Below are the code and all the weights of a small trained network. Each question names an input and a target symbol and asks about switching units off, where a switched-off unit gives its printed mean instead of its output.

import numpy as np


def w(rows, s, z=0):
    codes = np.array(rows[::2]) - 128.0
    scale = np.full(codes.shape[1], s)
    scale[-1] = z or s
    return codes * scale


def f(y):
    return np.maximum(y, 0)


def softmax(a):
    e = np.exp(a - a.max(-1, keepdims=True))
    return e / e.sum(-1, keepdims=True)


def log_softmax(a):
    a = a - a.max(-1, keepdims=True)
    return a - np.log(np.exp(a).sum(-1, keepdims=True))


def net(x, mask):
    ids = ['ΔΘΠΦΨαβεζηλξστ'.index(c) for c in x.split()]
    T = len(ids)
    res = E[ids] + P[:T]
    u = 0
    for l in range(2):
        q, k, v = (res @ M[l].T for M in (Q, K, V))
        z = softmax(np.where(np.tri(T) > 0, q @ k.T / 3**0.5, -1e9)) @ v
        res = res + np.where(mask[u], z, O[l][:, -1]) @ O[l][:, :-1]
        u += 1
        y = f(res @ A[l][:, :-1].T + A[l][:, -1])
        res = res + np.where(mask[u : u + 12], y, B[l][:, -1]) @ B[l][:, :-1]
        u += 12
    return log_softmax(res[-1] @ U[:, :-1].T + U[:, -1])


Q, K, V, O, A, B = {}, {}, {}, {}, {}, {}
E = w([
[107,187,118],'Δ',
[88,215,94],'Θ',
[129,192,101],'Π',
[152,83,121],'Φ',
[147,247,230],'Ψ',
[92,154,154],'α',
[190,140,128],'β',
[5,172,155],'ε',
[128,168,119],'ζ',
[89,170,171],'η',
[59,130,36],'λ',
[123,89,211],'ξ',
[21,105,89],'σ',
[154,100,9],'τ',
],0.016)
P = w([
[49,255,82],'0',
[66,204,101],'1',
[96,144,124],'2',
[116,76,142],'3',
[117,40,138],'4',
[126,36,141],'5',
[139,65,139],'6',
],0.0041)
Q[0] = w([
[169,165,142],'0.h0',
[243,98,255],'0.h0',
[97,109,54],'0.h0',
],0.0093)
K[0] = w([
[90,190,200],'0.h0',
[168,243,149],'0.h0',
[175,11,122],'0.h0',
],0.012)
V[0] = w([
[255,129,36],'0.h0',
[185,204,129],'0.h0',
[158,161,91],'0.h0',
],0.0062)
O[0] = w([
[255,115,97,3],'0.h0',
[174,165,115,124],'0.h0',
[203,194,87,159],'0.h0',
],0.008,0.0026)
A[0] = w([
[236,151,191,179],'0.n0',
[113,75,48,134],'0.n1',
[60,163,172,145],'0.n2',
[91,181,222,111],'0.n3',
[111,153,162,126],'0.n4',
[161,66,190,253],'0.n5',
[71,155,240,59],'0.n6',
[164,200,109,201],'0.n7',
[133,136,254,95],'0.n8',
[110,75,144,182],'0.n9',
[162,32,202,199],'0.n10',
[79,251,177,138],'0.n11',
],0.0087,0.0042)
B[0] = w([
[129,161,193,154],'0.n0',
[118,66,70,164],'0.n1',
[126,229,177,221],'0.n2',
[222,125,114,196],'0.n3',
[145,158,93,160],'0.n4',
[101,254,152,149],'0.n5',
[197,121,116,189],'0.n6',
[178,212,91,190],'0.n7',
[185,28,142,157],'0.n8',
[139,194,79,151],'0.n9',
[131,252,175,144],'0.n10',
[178,176,64,255],'0.n11',
],0.0054,0.009)
Q[1] = w([
[51,171,135],'1.h0',
[92,2,121],'1.h0',
[140,108,179],'1.h0',
],0.0076)
K[1] = w([
[92,60,204],'1.h0',
[160,253,116],'1.h0',
[105,114,41],'1.h0',
],0.0078)
V[1] = w([
[1,106,234],'1.h0',
[175,189,231],'1.h0',
[79,210,43],'1.h0',
],0.0063)
O[1] = w([
[95,130,190,55],'1.h0',
[178,254,197,138],'1.h0',
[48,160,52,248],'1.h0',
],0.0098,0.011)
A[1] = w([
[246,178,162,82],'1.n0',
[166,80,153,118],'1.n1',
[88,160,135,126],'1.n2',
[78,96,111,253],'1.n3',
[140,166,98,68],'1.n4',
[109,189,89,35],'1.n5',
[87,26,119,103],'1.n6',
[148,125,108,164],'1.n7',
[29,124,175,5],'1.n8',
[86,192,132,26],'1.n9',
[87,181,63,57],'1.n10',
[151,176,68,82],'1.n11',
],0.011,0.0044)
B[1] = w([
[95,180,53,169],'1.n0',
[173,179,154,128],'1.n1',
[144,144,211,171],'1.n2',
[23,227,131,165],'1.n3',
[146,88,135,186],'1.n4',
[161,96,177,223],'1.n5',
[230,158,254,138],'1.n6',
[142,115,39,148],'1.n7',
[158,58,150,140],'1.n8',
[131,71,188,191],'1.n9',
[134,51,147,252],'1.n10',
[161,81,147,228],'1.n11',
],0.0064,0.022)
U = w([
[178,77,154,92],'Δ',
[171,124,145,144],'Θ',
[134,90,32,102],'Π',
[30,122,54,196],'Φ',
[183,4,189,71],'Ψ',
[169,166,179,169],'α',
[149,112,255,138],'β',
[38,145,210,121],'ε',
[157,163,185,101],'ζ',
[188,88,135,90],'η',
[187,193,87,134],'λ',
[105,227,190,182],'ξ',
[149,111,147,154],'σ',
[174,155,78,2],'τ',
],0.0085,0.0086)

Each question gives the input, a string of symbols that net reads in full, and the target symbol t.
The units are the heads (3 rows each of Q, K, V and O) and the neurons (one row each of A and B). Each row of codes is followed by its name. A weight is (code - 128) times the scale printed after its matrix; where a second scale follows, it is the last column's (O, A, B and U).
mask holds one flag per unit, layer by layer, with each layer's heads first. A switched-off unit (its flag False) gives its mean, the last column of its rows in O or B, instead of its output. The means were averaged over made-up inputs and are rounded, as every weight is.
A unit's drop is (log p(t) with every unit on - log p(t) with that unit switched off) / (log p(t) with every unit on - log p(t) with every unit switched off).
The circuit of an input: a set's keep is (log p(t) with only the set's units on - log p(t) with every unit switched off) / (log p(t) with every unit on - log p(t) with every unit switched off). Starting from the 12 units with the biggest drops (on a tie, the unit counted first), units are removed one at a time, each time the one whose removal leaves the highest keep (on an exact tie, the one counted first), for as long as the keep stays at least 0.8.
units of the circuit, in order: the units of the circuit, biggest drop first
top k neurons: the k neurons with the biggest drops, biggest first
top k neurons in layer l: the k neurons of layer l with the biggest drops, biggest first
input Θ Δ β, target λ: top 2 neurons : (1.n0, 1.n10)
input Π Δ τ τ, target Π: units of the circuit, in order : (0.h0, 1.h0, 1.n7)
input Θ Θ η σ Θ ε, target ε: units of the circuit, in order : (1.h0, 0.h0)
input ξ Θ α Θ Θ σ, target ε: units of the circuit, in order : (0.h0, 1.n3, 1.h0)
input Δ ε Δ, target β: units of the circuit, in order : (0.h0, 1.h0, 1.n9, 1.n0)
input ξ λ λ α, target Φ: top 2 neurons : (0.n1, 1.n5)
input τ ζ Δ, target Π: units of the circuit, in order : (1.h0, 0.h0, 0.n2, 1.n2)
input Θ λ Θ, target Φ: units of the circuit, in order : (1.h0)
input τ Δ ε Ψ ξ Ψ ε, target ξ: units of the circuit, in order : (1.h0, 1.n10, 1.n11)
input ξ Θ ζ, target ξ: units of the circuit, in order : (1.h0, 1.n10, 1.n0)
input ζ σ λ, target ε: top 2 neurons : (1.n6, 1.n3)
input Ψ Θ Θ Π τ ε Θ, target Π: top 2 neurons : (0.n2, 0.n1)
input λ σ Θ, target ε: units of the circuit, in order : (1.h0, 0.h0, 1.n2)
input Θ Θ ξ ξ Θ, target ξ: top neuron : (1.n0)
input Θ ζ β ξ Θ ξ Φ, target ξ: top 2 neurons in layer 0 : (0.n10, 0.n5)
input Δ Π Θ Π ε, target β: top 3 neurons in layer 0 : (0.n2, 0.n1, 0.n7)
input Θ ξ α, target ξ: top 2 neurons in layer 1 : (1.n10, 1.n0)
input ξ η Π, target ξ: top 2 neurons : (1.n0, 0.n8)
input Θ ε Θ, target β: top 2 neurons : (0.n2, 1.n9)
input Θ β ξ α η, target ξ: top neuron : (1.n10)
